Here is a tiny trained network, its code and every weight. The questions are about switching its units off for an input and a class, where a switched-off unit gives its printed mean instead of its output.

import numpy as np


def w(rows, s, z=0):
    codes = np.array(rows[::2]) - 128.0
    scale = np.full(codes.shape[1], s)
    scale[-1] = z or s
    return codes * scale


def f(y):
    return y / 2 * (1 + np.tanh(0.7978845608 * (y + 0.044715 * y**3)))


def log_softmax(a):
    a = a - a.max(-1, keepdims=True)
    return a - np.log(np.exp(a).sum(-1, keepdims=True))


def net(x, mask):
    res = np.array(x, float).reshape(1, 5) / 4 @ E
    y = f(res @ A[0][:, :-1].T + A[0][:, -1])
    res = res + np.where(mask, y, B[0][:, -1]) @ B[0][:, :-1]
    return log_softmax(res[-1] @ U[:, :-1].T + U[:, -1])


A, B = {}, {}
E = w([
[75,137,42,162,228,186,146,102],'x0',
[2,110,106,23,146,104,101,165],'x1',
[166,218,68,54,58,116,198,66],'x2',
[172,185,65,116,195,55,46,177],'x3',
[177,97,65,93,97,234,110,219],'x4',
],0.0089)
A[0] = w([
[100,51,133,226,194,128,100,173,68],'neuron 0',
[113,142,106,158,179,184,142,97,120],'neuron 1',
[87,168,34,124,120,151,147,84,136],'neuron 2',
[207,142,130,204,123,109,134,154,131],'neuron 3',
[134,136,85,96,85,98,156,100,140],'neuron 4',
[189,156,174,181,143,153,123,132,105],'neuron 5',
[143,152,113,160,142,88,73,164,124],'neuron 6',
[171,165,99,140,45,113,159,107,152],'neuron 7',
[172,71,106,119,107,184,144,224,82],'neuron 8',
[12,149,118,77,94,135,105,178,163],'neuron 9',
[106,160,174,120,168,97,149,99,108],'neuron 10',
[89,83,133,148,74,164,150,90,190],'neuron 11',
[85,127,87,131,168,199,129,120,115],'neuron 12',
[144,53,175,176,140,137,119,157,112],'neuron 13',
[196,172,130,194,133,177,122,109,129],'neuron 14',
[124,136,78,100,70,172,156,160,84],'neuron 15',
[109,131,147,162,158,7,139,128,130],'neuron 16',
[109,151,151,160,149,65,144,102,80],'neuron 17',
[193,133,168,84,68,105,103,183,131],'neuron 18',
[85,113,110,46,117,140,104,181,141],'neuron 19',
[130,133,105,145,211,141,154,97,127],'neuron 20',
[137,96,167,121,63,82,109,159,135],'neuron 21',
[194,139,113,92,159,192,158,216,127],'neuron 22',
[118,162,86,136,155,187,109,110,120],'neuron 23',
[142,123,162,119,30,118,109,151,77],'neuron 24',
[83,146,63,158,162,166,123,99,96],'neuron 25',
[99,107,154,165,160,74,143,86,113],'neuron 26',
[86,192,163,173,106,94,111,117,51],'neuron 27',
[100,38,180,205,148,115,120,186,68],'neuron 28',
[112,154,141,123,143,92,137,56,89],'neuron 29',
[137,152,164,87,69,126,76,129,128],'neuron 30',
[145,242,101,118,147,120,87,168,167],'neuron 31',
[127,53,112,160,114,172,79,140,36],'neuron 32',
[54,116,126,120,140,106,134,166,82],'neuron 33',
[71,113,114,86,123,82,172,171,119],'neuron 34',
[165,124,97,119,120,185,131,214,93],'neuron 35',
[147,98,171,181,188,114,81,210,146],'neuron 36',
[125,144,168,121,78,96,98,165,134],'neuron 37',
[152,126,145,195,101,160,164,115,180],'neuron 38',
[198,168,61,105,173,61,111,123,252],'neuron 39',
[106,111,158,110,79,179,185,88,142],'neuron 40',
[183,192,77,132,67,138,179,122,143],'neuron 41',
[72,119,158,154,123,193,167,102,106],'neuron 42',
[189,116,116,166,160,146,146,97,77],'neuron 43',
[174,120,152,102,177,121,71,161,143],'neuron 44',
],0.011,0.0025)
B[0] = w([
[132,182,124,81,107,102,165,85,240],'neuron 0',
[130,165,204,84,166,160,50,103,187],'neuron 1',
[168,188,184,83,152,124,153,71,224],'neuron 2',
[96,88,109,82,196,131,119,210,226],'neuron 3',
[111,205,124,105,129,91,191,103,201],'neuron 4',
[118,111,189,112,211,71,155,202,204],'neuron 5',
[70,2,132,63,70,162,99,144,189],'neuron 6',
[102,203,129,60,127,113,134,115,234],'neuron 7',
[183,207,123,185,95,135,131,152,220],'neuron 8',
[146,117,150,112,183,71,146,201,242],'neuron 9',
[191,209,135,233,79,119,143,199,186],'neuron 10',
[33,74,124,114,69,169,76,189,207],'neuron 11',
[159,162,182,121,158,122,77,115,200],'neuron 12',
[79,169,115,108,127,79,147,98,211],'neuron 13',
[118,140,136,86,174,77,151,230,220],'neuron 14',
[138,214,83,169,71,119,157,113,203],'neuron 15',
[115,179,105,184,118,138,105,123,233],'neuron 16',
[170,167,99,202,94,146,98,183,196],'neuron 17',
[145,153,194,147,151,159,102,69,234],'neuron 18',
[127,149,151,141,145,71,144,185,220],'neuron 19',
[174,197,149,99,121,148,56,126,186],'neuron 20',
[162,132,192,89,190,190,59,89,215],'neuron 21',
[140,197,114,236,109,80,118,141,220],'neuron 22',
[153,158,160,130,127,129,78,65,181],'neuron 23',
[172,166,170,110,136,146,78,114,211],'neuron 24',
[191,150,183,108,157,161,86,104,197],'neuron 25',
[178,219,136,205,59,122,106,139,206],'neuron 26',
[168,152,148,185,114,116,110,130,179],'neuron 27',
[113,197,119,70,96,77,197,53,242],'neuron 28',
[160,211,86,190,101,112,143,152,195],'neuron 29',
[166,166,170,121,196,151,113,85,193],'neuron 30',
[31,56,97,106,61,179,97,124,220],'neuron 31',
[149,180,112,148,83,122,149,92,175],'neuron 32',
[130,154,142,102,149,86,116,148,180],'neuron 33',
[176,103,152,99,174,61,182,239,193],'neuron 34',
[176,186,106,241,79,117,113,125,211],'neuron 35',
[75,163,128,96,97,92,177,76,238],'neuron 36',
[154,143,179,110,183,176,91,89,194],'neuron 37',
[65,123,127,100,161,108,97,187,206],'neuron 38',
[7,99,104,93,59,155,93,125,254],'neuron 39',
[36,100,77,89,47,188,74,168,224],'neuron 40',
[104,186,144,123,138,68,174,108,251],'neuron 41',
[110,82,143,96,85,160,81,148,198],'neuron 42',
[160,116,194,72,166,127,159,180,182],'neuron 43',
[83,113,131,129,80,148,129,98,189],'neuron 44',
],0.0065,0.0091)
U = w([
[186,162,106,252,79,93,117,143,138],'0',
[131,122,139,95,221,62,150,231,127],'1',
[192,139,181,91,185,160,27,31,124],'2',
[113,152,111,88,102,68,217,28,121],'3',
[53,99,105,105,65,151,61,144,123],'4',
[92,122,121,130,156,130,144,116,255],'5',
[203,72,96,162,127,126,145,106,46],'6',
[154,74,66,162,196,161,167,88,49],'7',
],0.012,0.0051)

Each question gives the input, the list of numbers given to net, and the class t.
The units are the neurons (one row each of A and B). Each row of codes is followed by its name. A weight is (code - 128) times the scale printed after its matrix; where a second scale follows, it is the last column's (A, B and U).
mask holds one flag per neuron, in row order. A switched-off neuron (its flag False) gives its mean, the last column of its row in B, instead of its output. The means were averaged over made-up inputs and are rounded, as every weight is.
A unit's drop is (log p(t) with every unit on - log p(t) with that unit switched off) / (log p(t) with every unit on - log p(t) with every unit switched off).
The circuit of an input: a set's keep is (log p(t) with only the set's units on - log p(t) with every unit switched off) / (log p(t) with every unit on - log p(t) with every unit switched off). Starting from the 12 units with the biggest drops (on a tie, the unit counted first), units are removed one at a time, each time the one whose removal leaves the highest keep (on an exact tie, the one counted first), for as long as the keep stays at least 0.8.
units of the circuit, in order: the units of the circuit, biggest drop first
most important unit: the unit with the biggest drop
k most important neurons: the k neurons with the biggest drops, biggest first
drop when u is switched off: that unit's drop, to one decimal
input [0,4,-2,8,6], class 4: most important unit : neuron 31
input [2,-5,1,2,4], class 1: 2 most important neurons : [neuron 14; neuron 3]
input [8,4,6,8,-2], class 2: 2 most important neurons : [neuron 2; neuron 25]
input [6,5,4,-7,2], class 4: 2 most important neurons : [neuron 40; neuron 11]
input [1,-1,-2,6,7], class 0: 2 most important neurons : [neuron 35; neuron 22]
input [4,0,-7,-7,-2], class 3: 2 most important neurons : [neuron 28; neuron 0]
input [5,7,-8,-8,-2], class 3: 3 most important neurons : [neuron 28; neuron 0; neuron 32]
input [-2,5,-7,2,-3], class 3: units of the circuit, in order : [neuron 28; neuron 36]
input [6,4,-8,-1,-1], class 3: 3 most important neurons : [neuron 28; neuron 0; neuron 36]
input [7,-4,-6,5,-4], class 2: 2 most important neurons : [neuron 20; neuron 1]
input [1,-5,-5,7,2], class 4: units of the circuit, in order : [neuron 6; neuron 39]
input [-6,6,-8,-1,-6], class 3: 2 most important neurons : [neuron 28; neuron 36]
input [-6,-1,-7,2,7], class 0: 2 most important neurons : [neuron 8; neuron 35]
input [4,4,-6,-8,-8], class 0: 2 most important neurons : [neuron 26; neuron 10]
input [4,6,-2,8,4], class 4: units of the circuit, in order : [neuron 31]
input [4,-8,-8,4,6], class 1: 4 most important neurons : [neuron 3; neuron 14; neuron 5; neuron 43]
input [6,2,7,8,8], class 0: 3 most important neurons : [neuron 22; neuron 35; neuron 15]
input [-6,1,-5,-6,1], class 2: drop when neuron 21 is switched off : 0.9
input [3,-5,0,7,2], class 4: drop when neuron 39 is switched off : 0.3
input [2,2,-6,6,6], class 0: drop when neuron 8 is switched off : 0.5
input [3,-6,4,-8,3], class 4: units of the circuit, in order : [neuron 40]
